The states form a tree under 0. A name lists the branches taken from the top; the branches are + & § @ ^. The symbol * goes to the parent.

In the rows, 62 means zero.

Named rows; a name shown again gets a slightly different row:
^/§/@ 72,46,52,80,70,80,45,90,70,84,101,41,73,69,60
@/+/+ 69,69,62,56,86,57,48,23,35,74,96,44,76,70,38
+/@/§ 64,85,68,59,69,44,45,19,51,77,69,99,63,80,80
@/@ 69,80,59,97,73,42,22,48,56,71,53,54,64,77,30
§/§/^ 58,64,68,33,49,40,52,38,79,70,47,73,81,101,89
+/+/^ 63,42,47,70,96,81,86,69,42,62,92,69,51,27,67
+/& 41,25,33,67,83,63,82,45,50,71,91,76,30,62,65
+/&/@ 41,47,33,59,89,58,71,56,67,84,99,75,33,70,84
+/&/+ 32,36,63,58,80,77,88,71,54,76,94,86,36,49,70
&/^/+ 38,76,66,50,35,74,79,75,79,39,36,62,47,24,65
+ 63,36,35,99,91,68,58,48,69,52,50,70,37,60,35
§/^/& 70,46,48,77,52,75,62,89,66,57,41,58,83,11,69
§/^/& 71,48,52,76,51,76,56,91,62,54,46,59,88,10,66
^ 66,43,57,93,26,62,63,47,67,62,38,40,70,73,20
+/§/^ 35,74,48,74,47,36,70,60,76,72,50,90,51,39,98
&/+ 75,71,75,56,60,67,101,76,78,25,25,66,46,62,53
&/@/@ 63,62,63,22,68,87,92,76,47,38,58,54,36,29,54
+/§/+ 38,64,50,68,70,41,41,33,77,79,92,80,42,66,82
+/^/& 71,67,56,96,74,55,12,65,69,74,77,84,79,79,79
§/@/^ 50,61,81,26,45,50,60,57,70,57,29,87,64,101,82
@/+ 71,76,49,75,63,37,60,17,33,65,58,44,65,59,33
^/+/§ 86,77,91,56,41,63,79,51,40,59,42,57,86,105,49
@/^/@ 39,65,24,37,60,62,45,42,47,70,85,37,47,38,58
@/@/^ 45,102,61,98,53,32,46,57,56,78,49,76,65,37,61
@/@/+ 37,84,82,79,84,57,26,59,53,70,84,54,47,58,31
@/+/& 81,84,50,89,52,29,44,29,37,79,72,58,78,57,60
§/§/§ 70,70,79,42,77,52,44,58,77,61,47,69,84,114,85
§/@/^ 51,60,80,25,50,49,62,56,70,55,31,85,60,103,77
+/@/& 85,78,70,87,76,55,25,48,54,74,73,95,76,86,72
^/+/§ 84,81,89,58,44,62,77,54,45,61,45,59,85,108,51
+/@/@ 58,74,31,60,86,64,59,38,46,82,84,92,42,34,85
^/^/+ 54,68,70,96,26,66,33,60,73,87,75,57,98,65,48
&/+ 75,77,74,60,64,67,100,77,77,28,26,66,47,56,53
^/&/@ 50,56,51,68,35,54,65,45,61,104,102,52,66,93,63
@/+ 70,77,47,74,63,40,68,18,31,66,52,47,67,55,35
^ 67,48,57,90,28,64,64,45,66,62,43,45,68,77,20
§/^/§ 55,50,51,28,48,77,81,61,48,51,46,48,79,12,65
^/§/& 72,41,74,96,43,76,38,104,64,71,81,44,63,68,49

From each start, follow one symbol. Which state do you reach?
Answers are names.
---
72,75,84,30,76,75,94,75,64,28,46,64,38,76,61
*
&/+
---
83,79,73,77,62,68,102,85,68,30,55,71,42,30,71
*
&/+
---
36,60,33,78,61,40,59,52,87,61,52,90,25,55,81
+
+/§/+
---
46,40,54,42,84,60,67,47,53,76,102,77,38,83,78
*
+/&
---
44,27,35,68,78,66,80,46,48,71,86,73,30,63,62
+
+/&/+
---
40,25,33,70,83,62,77,45,55,69,87,71,31,60,65
@
+/&/@
---
68,70,64,51,84,57,44,30,31,74,92,46,74,71,42
*
@/+
---
44,48,36,62,88,58,71,59,67,84,101,79,34,72,85
*
+/&
---
78,82,53,90,56,30,42,28,39,79,73,56,76,59,58
*
@/+
---
51,44,52,49,102,70,67,62,52,67,103,73,39,80,73
*
+/&
---
44,47,53,51,101,68,63,59,53,73,105,75,36,80,72
*
+/&
---
68,38,68,102,41,65,41,72,82,69,66,37,75,87,38
@
^/§/@
---
65,104,44,64,58,31,68,35,48,78,48,62,61,81,64
*
@/+
---
66,60,67,65,58,40,36,55,97,61,34,68,82,99,78
^
§/§/^
---
55,48,54,51,102,69,65,57,54,69,105,73,37,84,76
*
+/&
---
70,31,44,62,82,69,63,60,34,79,107,62,48,41,65
*
+/&
---
76,63,63,55,88,62,48,30,29,75,93,42,73,74,42
*
@/+
---
42,25,31,67,83,62,79,43,52,77,88,78,30,63,62
+
+/&/+
---
56,54,57,102,17,68,44,61,77,73,52,49,82,64,37
+
^/^/+
---
69,36,67,97,43,65,43,72,84,72,70,35,66,82,36
@
^/§/@
---
64,80,79,50,53,65,107,83,74,36,36,74,46,51,70
*
&/+
---
64,76,80,52,52,62,108,79,71,35,31,77,45,54,72
*
&/+
---
44,50,34,62,90,60,68,57,67,83,101,80,33,67,84
*
+/&
---
40,49,36,56,88,61,70,62,66,82,104,79,37,71,85
*
+/&
---
67,94,58,77,93,54,23,65,67,74,66,66,62,95,58
*
@/@
---
47,49,54,50,97,68,68,59,55,68,103,70,36,83,78
*
+/&
---
54,87,57,71,35,58,67,59,95,39,18,69,59,48,64
+
&/^/+
---
65,33,40,62,83,72,64,56,34,76,110,68,49,41,67
*
+/&
---
64,58,41,90,70,54,48,52,56,49,39,33,56,64,15
+
@/+
---
74,68,64,54,86,60,46,30,28,74,98,48,72,71,42
*
@/+
---
64,79,79,48,56,66,108,82,76,36,30,75,44,55,73
*
&/+
---
70,76,45,68,63,39,61,16,32,68,57,42,62,60,32
+
@/+/+
---
54,94,65,52,72,45,44,32,27,66,67,47,53,45,41
*
@/@
---
38,33,62,66,82,73,90,75,53,75,96,81,36,50,69
*
+/&
---
40,78,79,79,83,57,25,54,52,72,89,54,43,61,31
*
@/@
---
69,62,65,65,56,42,41,57,95,59,31,69,91,105,73
§
§/§/§
---
81,78,70,77,60,63,102,81,71,31,54,73,37,30,69
*
&/+
---
66,40,39,77,94,72,82,49,49,61,88,63,46,21,53
*
+
---
68,109,43,67,65,29,64,36,51,78,47,61,52,84,66
*
@/+
---
49,100,64,53,65,47,43,31,26,68,68,51,54,45,42
*
@/@
---
44,51,32,61,90,63,71,57,66,82,101,79,34,68,86
*
+/&
---
62,45,40,62,39,66,65,59,69,50,23,51,85,22,52
&
§/^/&
---
56,98,65,52,69,47,41,30,21,66,68,49,50,46,44
*
@/@
---
44,100,60,98,50,34,50,59,55,76,47,75,66,39,62
*
@/@
---
68,107,41,62,62,28,67,35,49,79,48,55,58,84,69
*
@/+
---
73,76,43,74,62,39,63,17,33,62,53,43,63,57,30
&
@/+/&
---
70,71,82,34,77,75,98,77,67,31,44,65,38,79,65
*
&/+
---
71,87,68,112,68,46,25,76,64,71,58,70,68,69,56
*
@/@
---
49,96,62,102,52,30,45,59,54,82,44,75,65,37,62
*
@/@
---
64,57,49,71,78,61,48,14,36,60,60,95,43,58,44
*
+
---
48,97,62,104,51,34,53,60,58,81,43,77,65,40,55
*
@/@
---
65,109,43,61,62,31,64,37,52,79,50,59,60,85,65
*
@/+
---
61,96,61,81,92,53,24,68,60,80,69,64,61,94,59
*
@/@
---
45,37,56,40,86,61,68,49,52,77,102,76,36,83,82
*
+/&
---
51,46,52,48,98,71,67,59,54,73,108,74,37,79,75
*
+/&
---
66,29,44,65,87,71,61,59,34,71,108,63,50,39,64
*
+/&
---
65,93,60,77,88,50,20,67,69,75,69,62,62,93,58
*
@/@
---
46,98,63,105,52,35,48,59,53,82,45,78,68,39,60
*
@/@
---
67,44,50,81,55,64,63,49,73,35,19,46,55,71,20
+
+
---
35,35,65,57,81,78,90,73,51,73,93,81,35,52,71
*
+/&
---
82,78,72,74,62,64,97,80,73,35,57,71,40,30,70
*
&/+
---
64,36,63,99,39,64,44,70,82,74,64,37,72,85,32
*
^
---
72,79,94,42,67,79,97,81,71,26,39,72,47,75,58
*
&/+
---
76,64,65,54,86,61,43,27,32,73,94,44,76,75,40
*
@/+
---
57,59,53,104,18,65,44,61,74,73,50,43,86,64,40
*
^
---
42,35,51,44,84,61,66,50,50,76,103,74,39,84,78
*
+/&
---
70,33,41,66,81,70,58,57,34,73,106,68,48,40,71
*
+/&
---
67,89,66,112,68,47,22,80,64,71,57,71,63,68,55
*
@/@
---
62,63,58,67,50,69,89,66,79,27,17,52,43,43,45
+
&/+
---
66,53,46,92,70,53,46,55,57,56,35,33,54,61,14
@
@/@
---
33,36,64,57,81,80,86,71,52,75,96,86,35,48,72
*
+/&
---
53,98,64,52,69,44,45,32,23,62,69,47,52,45,39
*
@/@
---
71,65,65,53,88,61,48,29,32,74,95,48,69,77,38
*
@/+
---
42,41,52,41,84,59,68,45,48,78,99,77,35,80,77
*
+/&
---
68,39,63,98,37,63,42,75,82,69,67,31,70,83,37
@
^/§/@
---
56,57,54,102,23,66,44,64,78,70,49,47,80,65,40
*
^
---
62,65,60,65,47,68,92,60,82,28,22,55,42,41,41
+
&/+
---
45,30,30,67,83,65,74,47,51,72,91,74,25,62,61
*
+
---
47,43,56,48,96,67,66,59,53,72,104,74,37,82,78
*
+/&
---
68,87,70,114,67,42,24,79,65,75,59,66,62,70,56
*
@/@
---
68,87,64,49,60,62,104,71,78,38,35,76,42,58,78
*
&/+
---
65,90,56,49,75,44,78,29,21,64,71,41,50,64,47
*
@/+
---
45,99,66,99,53,35,50,57,55,76,43,76,68,38,61
*
@/@
---
68,35,63,102,38,63,44,77,80,74,67,34,69,85,37
*
^
---
82,76,72,74,59,63,97,82,70,35,56,69,41,31,71
*
&/+
---
39,81,78,79,84,57,28,58,54,72,83,55,43,60,26
*
@/@
---
65,75,77,53,55,61,107,80,72,35,32,76,42,52,74
*
&/+
---
46,43,54,47,100,69,65,59,51,71,104,74,34,81,76
*
+/&
---
41,82,78,81,86,54,23,57,48,72,84,53,47,59,30
*
@/@
---
47,42,54,53,100,72,64,62,57,77,110,73,37,84,74
*
+/&
---
67,61,67,61,59,41,39,57,96,64,31,68,83,104,77
^
§/§/^
---
90,62,76,78,36,60,69,45,52,67,45,56,78,110,34
*
^
---
57,56,52,99,18,66,44,63,76,70,50,52,80,62,40
+
^/^/+
---
69,76,85,34,77,75,97,78,60,24,49,62,38,76,62
*
&/+
---
70,89,63,111,67,40,25,79,64,69,59,71,63,70,57
*
@/@
---
72,76,45,76,63,39,61,14,35,64,57,44,61,59,34
&
@/+/&
---
83,77,60,75,93,50,64,41,18,74,76,52,86,62,48
*
@/+
---
84,80,72,72,59,65,104,86,73,35,55,66,41,30,66
*
&/+
---
73,75,44,75,66,38,65,17,33,61,55,41,64,59,29
&
@/+/&
---
65,93,57,81,92,52,22,67,67,82,66,67,67,95,59
*
@/@
---
49,95,66,99,50,31,51,59,60,76,45,80,72,40,61
*
@/@
